Below is a small trained network, with its code and all its weights. Each question gives an input and a class and asks what happens when units are switched off, that is, made to give their printed mean instead of their output.

import numpy as np


def w(rows, s, z=0):
    codes = np.array(rows[::2]) - 128.0
    scale = np.full(codes.shape[1], s)
    scale[-1] = z or s
    return codes * scale


def norm(h):
    return h / np.sqrt((h * h).mean(-1, keepdims=True) + 1e-5)


def f(y):
    return y / 2 * (1 + np.tanh(0.7978845608 * (y + 0.044715 * y**3)))


def log_softmax(a):
    a = a - a.max(-1, keepdims=True)
    return a - np.log(np.exp(a).sum(-1, keepdims=True))


def net(x, mask):
    res = np.array(x, float).reshape(1, 4) / 4 @ E
    u = 0
    for l in range(2):
        y = f(norm(res) @ A[l][:, :-1].T + A[l][:, -1])
        res = res + np.where(mask[u : u + 3], y, B[l][:, -1]) @ B[l][:, :-1]
        u += 3
    return log_softmax(norm(res)[-1] @ U[:, :-1].T + U[:, -1])


A, B = {}, {}
E = w([
[134,176,194,171,110],'x0',
[128,131,131,129,128],'x1',
[215,179,73,141,79],'x2',
[68,125,91,253,238],'x3',
],0.00035)
A[0] = w([
[130,85,113,2,77,56],'0.n0',
[127,123,253,55,127,82],'0.n1',
[86,129,159,193,146,254],'0.n2',
],0.0021,0.00077)
B[0] = w([
[165,143,181,131,248,159],'0.n0',
[35,122,61,247,114,164],'0.n1',
[208,68,133,5,175,255],'0.n2',
],0.0018,0.00067)
A[1] = w([
[55,136,227,106,110,1],'1.n0',
[163,99,2,69,142,188],'1.n1',
[98,83,169,72,235,66],'1.n2',
],0.0026,0.0008)
B[1] = w([
[42,127,33,251,137,113],'1.n0',
[43,73,98,201,165,248],'1.n1',
[212,196,151,105,43,243],'1.n2',
],0.0023,0.0013)
U = w([
[157,244,204,115,40,2],'0',
[207,46,115,47,194,217],'1',
[3,80,43,223,148,166],'2',
],0.0056,0.0003)

Each question gives the input, the list of numbers given to net, and the class t.
The units are the neurons (one row each of A and B). Each row of codes is followed by its name. A weight is (code - 128) times the scale printed after its matrix; where a second scale follows, it is the last column's (A, B and U).
mask holds one flag per neuron, layer by layer. A switched-off neuron (its flag False) gives its mean, the last column of its row in B, instead of its output. The means were averaged over made-up inputs and are rounded, as every weight is.
A unit's drop is (log p(t) with every unit on - log p(t) with that unit switched off) / (log p(t) with every unit on - log p(t) with every unit switched off).
The circuit of an input: a set's keep is (log p(t) with only the set's units on - log p(t) with every unit switched off) / (log p(t) with every unit on - log p(t) with every unit switched off). Starting from all 6 units, units are removed one at a time, each time the one whose removal leaves the highest keep (on an exact tie, the one counted first), for as long as the keep stays at least 0.8.
circuit, biggest first: the units of the circuit, biggest drop first
unit that matters most: the unit with the biggest drop
top k neurons: the k neurons with the biggest drops, biggest first
top k neurons in layer l: the k neurons of layer l with the biggest drops, biggest first
input [-1,3,-4,8], class 1: circuit, biggest first	[0.n2 0.n1]
input [5,5,-2,-4], class 2: unit that matters most	0.n1
input [-3,-7,-1,-4], class 0: circuit, biggest first	[0.n0 0.n2 1.n2]
input [2,-8,-1,-7], class 2: circuit, biggest first	[0.n1 1.n2]
input [8,-8,-5,0], class 2: top 3 neurons	[1.n0 0.n1 0.n0]
input [3,5,7,4], class 1: circuit, biggest first	[1.n0 0.n1 1.n2]
input [8,-2,0,-5], class 2: top 2 neurons	[0.n1 1.n0]
input [-5,4,-7,-5], class 0: top 2 neurons	[0.n0 1.n2]
input [4,8,-1,-8], class 2: top 3 neurons	[0.n1 1.n0 0.n2]
input [2,1,-8,7], class 0: circuit, biggest first	[1.n2 1.n1]
input [-3,-1,-5,8], class 1: circuit, biggest first	[0.n2 0.n1 1.n2]
input [-4,-4,-3,4], class 1: circuit, biggest first	[1.n2 0.n2]
input [-4,-7,-6,-7], class 0: top 2 neurons	[0.n0 1.n2]
input [2,7,-7,3], class 0: top neuron in layer 0	[0.n2]
input [-8,2,-6,-1], class 0: circuit, biggest first	[1.n2 0.n0]
input [6,4,-3,-3], class 2: top 3 neurons	[0.n1 1.n2 1.n0]
input [4,-8,7,6], class 1: circuit, biggest first	[1.n0 0.n1 1.n2]
input [-2,-3,0,5], class 1: circuit, biggest first	[1.n0 0.n2]
input [7,-4,0,-8], class 2: circuit, biggest first	[0.n1 1.n2]
input [7,-1,-5,-4], class 2: unit that matters most	0.n1
input [-6,-4,-8,-1], class 0: top 2 neurons in layer 0	[0.n0 0.n2]
input [-7,0,-8,6], class 1: top 3 neurons	[1.n2 0.n1 0.n2]
input [8,-8,-7,-2], class 2: top 2 neurons	[0.n1 1.n0]
input [-4,5,-5,7], class 1: top 2 neurons in layer 0	[0.n1 0.n2]
input [3,-5,-3,8], class 0: top 2 neurons in layer 0	[0.n1 0.n0]
